Here is a tiny trained network, its code and every weight. The questions are about switching its units off for an input and a class, where a switched-off unit gives its printed mean instead of its output.

import numpy as np


def w(rows, s, z=0):
    codes = np.array(rows[::2]) - 128.0
    scale = np.full(codes.shape[1], s)
    scale[-1] = z or s
    return codes * scale


def norm(h):
    return h / np.sqrt((h * h).mean(-1, keepdims=True) + 1e-5)


def f(y):
    return y / 2 * (1 + np.tanh(0.7978845608 * (y + 0.044715 * y**3)))


def log_softmax(a):
    a = a - a.max(-1, keepdims=True)
    return a - np.log(np.exp(a).sum(-1, keepdims=True))


def net(x, mask):
    res = np.array(x, float).reshape(1, 5) / 4 @ E
    u = 0
    for l in range(3):
        y = f(norm(res) @ A[l][:, :-1].T + A[l][:, -1])
        res = res + np.where(mask[u : u + 7], y, B[l][:, -1]) @ B[l][:, :-1]
        u += 7
    return log_softmax(norm(res)[-1] @ U[:, :-1].T + U[:, -1])


A, B = {}, {}
E = w([
[132,150,128],'x0',
[150,63,6],'x1',
[2,125,115],'x2',
[117,227,121],'x3',
[114,67,191],'x4',
],0.0095)
A[0] = w([
[123,195,124,17],'L0N0',
[107,48,110,36],'L0N1',
[67,1,121,167],'L0N2',
[183,158,112,56],'L0N3',
[36,77,137,4],'L0N4',
[21,190,176,145],'L0N5',
[156,145,42,82],'L0N6',
],0.0099,0.0038)
B[0] = w([
[116,55,73,126],'L0N0',
[208,134,78,148],'L0N1',
[244,90,155,255],'L0N2',
[253,132,79,135],'L0N3',
[245,106,138,165],'L0N4',
[250,80,158,242],'L0N5',
[149,162,215,165],'L0N6',
],0.0057,0.0048)
A[1] = w([
[186,157,135,87],'L1N0',
[79,95,6,27],'L1N1',
[143,147,222,170],'L1N2',
[76,17,128,237],'L1N3',
[64,118,62,248],'L1N4',
[222,188,162,255],'L1N5',
[212,138,159,226],'L1N6',
],0.013,0.0021)
B[1] = w([
[103,93,82,170],'L1N0',
[140,156,213,167],'L1N1',
[15,85,190,203],'L1N2',
[222,102,63,192],'L1N3',
[209,210,209,148],'L1N4',
[63,52,12,254],'L1N5',
[1,140,49,236],'L1N6',
],0.0087,0.0081)
A[2] = w([
[185,135,128,194],'L2N0',
[134,73,147,2],'L2N1',
[151,136,223,18],'L2N2',
[79,204,126,91],'L2N3',
[248,115,114,208],'L2N4',
[158,127,115,149],'L2N5',
[218,78,164,89],'L2N6',
],0.015,0.0044)
B[2] = w([
[54,254,155,170],'L2N0',
[184,19,138,130],'L2N1',
[64,78,84,144],'L2N2',
[169,172,177,161],'L2N3',
[55,228,83,254],'L2N4',
[77,149,106,150],'L2N5',
[204,216,67,192],'L2N6',
],0.0083,0.0059)
U = w([
[158,190,143,2],'0',
[164,118,65,228],'1',
[3,120,137,210],'2',
[128,70,198,26],'3',
],0.02,0.0069)

Each question gives the input, the list of numbers given to net, and the class t.
The units are the neurons (one row each of A and B). Each row of codes is followed by its name. A weight is (code - 128) times the scale printed after its matrix; where a second scale follows, it is the last column's (A, B and U).
mask holds one flag per neuron, layer by layer. A switched-off neuron (its flag False) gives its mean, the last column of its row in B, instead of its output. The means were averaged over made-up inputs and are rounded, as every weight is.
A unit's drop is (log p(t) with every unit on - log p(t) with that unit switched off) / (log p(t) with every unit on - log p(t) with every unit switched off).
unit that matters most: the unit with the biggest drop
top k neurons: the k neurons with the biggest drops, biggest first
k most important neurons of layer l: the k neurons of layer l with the biggest drops, biggest first
drop when u is switched off: that unit's drop, to one decimal
input [5,-4,5,-7,4], class 1: unit that matters most => L1N3
input [1,-3,8,-7,6], class 1: top 2 neurons => [L1N3 L2N6]
input [6,8,-6,-3,-4], class 2: top 2 neurons => [L2N4 L1N3]
input [3,4,4,6,1], class 0: top 2 neurons => [L1N4 L1N2]
input [-1,5,6,-4,0], class 1: top 2 neurons => [L0N2 L1N3]
input [-2,-2,3,-8,5], class 1: top 2 neurons => [L1N3 L2N6]
input [5,-2,-7,-5,6], class 2: 2 most important neurons of layer 1 => [L1N6 L1N2]
input [-6,-4,6,-8,6], class 1: drop when L1N3 is switched off => 0.4
input [-1,2,5,-8,1], class 1: drop when L0N2 is switched off => 0.1
input [-2,5,0,5,-1], class 0: drop when L0N5 is switched off => 0.4
input [6,-3,5,-6,5], class 1: drop when L1N2 is switched off => -0.2
